[[136 123 135 137 125 133]
 [128 131 108 107 135 117]
 [126 131 113 116 142 125]
 [130 128 141 149 125 140]]
->
[[130 126 128 136]
 [128 131 131 123]
 [141 113 108 135]
 [149 116 107 137]
 [125 142 135 125]
 [140 125 117 133]]

[[115 128 123]
 [121 125 126]
 [132 135 149]
 [109 125 123]
 [132 126 126]
 [129 145 122]]
->
[[129 132 109 132 121 115]
 [145 126 125 135 125 128]
 [122 126 123 149 126 123]]

[[155 133]
 [137 101]
 [105 140]
 [138 149]
 [128 130]
 [127 125]
 [149 140]
 [106 138]
 [127 123]
 [139 148]]
->
[[139 127 106 149 127 128 138 105 137 155]
 [148 123 138 140 125 130 149 140 101 133]]

[[114 129 124 150 132 126 127 125 136 137 125 121 138 136]
 [131 132 144 119 117 137 132 139 136 126 139 125 117 126]
 [144 123 114 113 132 119 124 122 136 122 122 142 133 122]
 [117 130 117 145 139 128 129 118 136 135 118 114 131 135]
 [124 132 149 128 119 137 133 138 136 130 138 122 120 130]]
->
[[124 117 144 131 114]
 [132 130 123 132 129]
 [149 117 114 144 124]
 [128 145 113 119 150]
 [119 139 132 117 132]
 [137 128 119 137 126]
 [133 129 124 132 127]
 [138 118 122 139 125]
 [136 136 136 136 136]
 [130 135 122 126 137]
 [138 118 122 139 125]
 [122 114 142 125 121]
 [120 131 133 117 138]
 [130 135 122 126 136]]

[[114 134 122 125 113]
 [147 119 134 128 129]
 [130 128 131 133 149]
 [120 131 124 123 109]
 [109 137 122 128 126]
 [129 126 126 123 107]
 [128 129 130 133 149]]
->
[[128 129 109 120 130 147 114]
 [129 126 137 131 128 119 134]
 [130 126 122 124 131 134 122]
 [133 123 128 123 133 128 125]
 [149 107 126 109 149 129 113]]

[[144 115  99 104]
 [100 118 143 152]
 [127 103 101 131]
 [130 105 100 123]
 [157 139 110  99]
 [103 102 134 151]
 [157 139 110  99]]
->
[[157 103 157 130 127 100 144]
 [139 102 139 105 103 118 115]
 [110 134 110 100 101 143  99]
 [ 99 151  99 123 131 152 104]]

[[113 122 139 128 138 122 112 129 125]
 [118 126 123 125 138 127 123 132 130]
 [123 127 120 122 133 129 132 127 129]
 [117 130 119 120 135 125 135 123 127]
 [156 133 128 137 105 136 147 122 129]
 [143 146 147 125 111 123 139 124 126]]
->
[[143 156 117 123 118 113]
 [146 133 130 127 126 122]
 [147 128 119 120 123 139]
 [125 137 120 122 125 128]
 [111 105 135 133 138 138]
 [123 136 125 129 127 122]
 [139 147 135 132 123 112]
 [124 122 123 127 132 129]
 [126 129 127 129 130 125]]

[[137 124  99 118 124 140 112]
 [125 125 119 127 123 129 132]
 [135 139 108 115 146 128 110]
 [115 130 120 113 108 108 125]
 [130 119 122 133 123 132 134]
 [126 138 132 129 129 124 135]
 [118 132 149 130 135 118 127]
 [131 122 129 113 138 124 112]
 [132 130 134 128 138 132 127]
 [124 128 124 128 115 127 137]
 [132 132 124 122 135 125 122]]
->
[[132 124 132 131 118 126 130 115 135 125 137]
 [132 128 130 122 132 138 119 130 139 125 124]
 [124 124 134 129 149 132 122 120 108 119  99]
 [122 128 128 113 130 129 133 113 115 127 118]
 [135 115 138 138 135 129 123 108 146 123 124]
 [125 127 132 124 118 124 132 108 128 129 140]
 [122 137 127 112 127 135 134 125 110 132 112]]
---
[[145 149 103 136 108 118]
 [136 104 110 121 153 143]
 [134 122 147 100 109 151]
 [144 107 124 151 122 112]
 [106 149 133 144 127 109]
 [108 130 144 141 111 131]]
->
[[118 143 151 112 109 131]
 [108 153 109 122 127 111]
 [136 121 100 151 144 141]
 [103 110 147 124 133 144]
 [149 104 122 107 149 130]
 [145 136 134 144 106 108]]

[[131 122 124 114 133 117 129]
 [136 135 150 129 128 121 126]
 [134 132 119 123 128 129 129]]
->
[[129 126 129]
 [117 121 129]
 [133 128 128]
 [114 129 123]
 [124 150 119]
 [122 135 132]
 [131 136 134]]

[[103 150 110 112 115 150 127 108 104 103]
 [130 126 145 115 144 118 124 149 120 119]
 [107 112 143 138 120 129 150 107 149 131]
 [151 145 107 134 150 119 122 142 146 138]
 [110 139 141 142 154 153 119 108 136 105]
 [127 134 106 138 104 140 114 117 112 119]
 [152 128 155 145 105 118 130 102 138 155]
 [150 109 108 132 152 139 127 124 116 107]]
->
[[103 119 131 138 105 119 155 107]
 [104 120 149 146 136 112 138 116]
 [108 149 107 142 108 117 102 124]
 [127 124 150 122 119 114 130 127]
 [150 118 129 119 153 140 118 139]
 [115 144 120 150 154 104 105 152]
 [112 115 138 134 142 138 145 132]
 [110 145 143 107 141 106 155 108]
 [150 126 112 145 139 134 128 109]
 [103 130 107 151 110 127 152 150]]

[[129 127 129 128 128 129 128 129 129 127]
 [131 118 131 125 124 106 131 129 116 138]
 [136 131 133 119 122 125 119 133 122 109]
 [123 127 116 122 124 114 126 133 124 131]
 [134 158 125 122 138 117 130 107 127 127]
 [127 127 129 127 128 129 128 129 129 127]
 [134 127 127 130 128 129 121 129 127 131]]
->
[[127 138 109 131 127 127 131]
 [129 116 122 124 127 129 127]
 [129 129 133 133 107 129 129]
 [128 131 119 126 130 128 121]
 [129 106 125 114 117 129 129]
 [128 124 122 124 138 128 128]
 [128 125 119 122 122 127 130]
 [129 131 133 116 125 129 127]
 [127 118 131 127 158 127 127]
 [129 131 136 123 134 127 134]]

[[118 141]
 [132 124]
 [125 103]
 [136 148]
 [136 131]
 [137 126]
 [128 118]]
->
[[141 124 103 148 131 126 118]
 [118 132 125 136 136 137 128]]

[[102 135 117 124 134 134 147 120 139 110 135 130]
 [140 144 122 136 136 120 139 126 134 127 131 127]]
->
[[130 127]
 [135 131]
 [110 127]
 [139 134]
 [120 126]
 [147 139]
 [134 120]
 [134 136]
 [124 136]
 [117 122]
 [135 144]
 [102 140]]
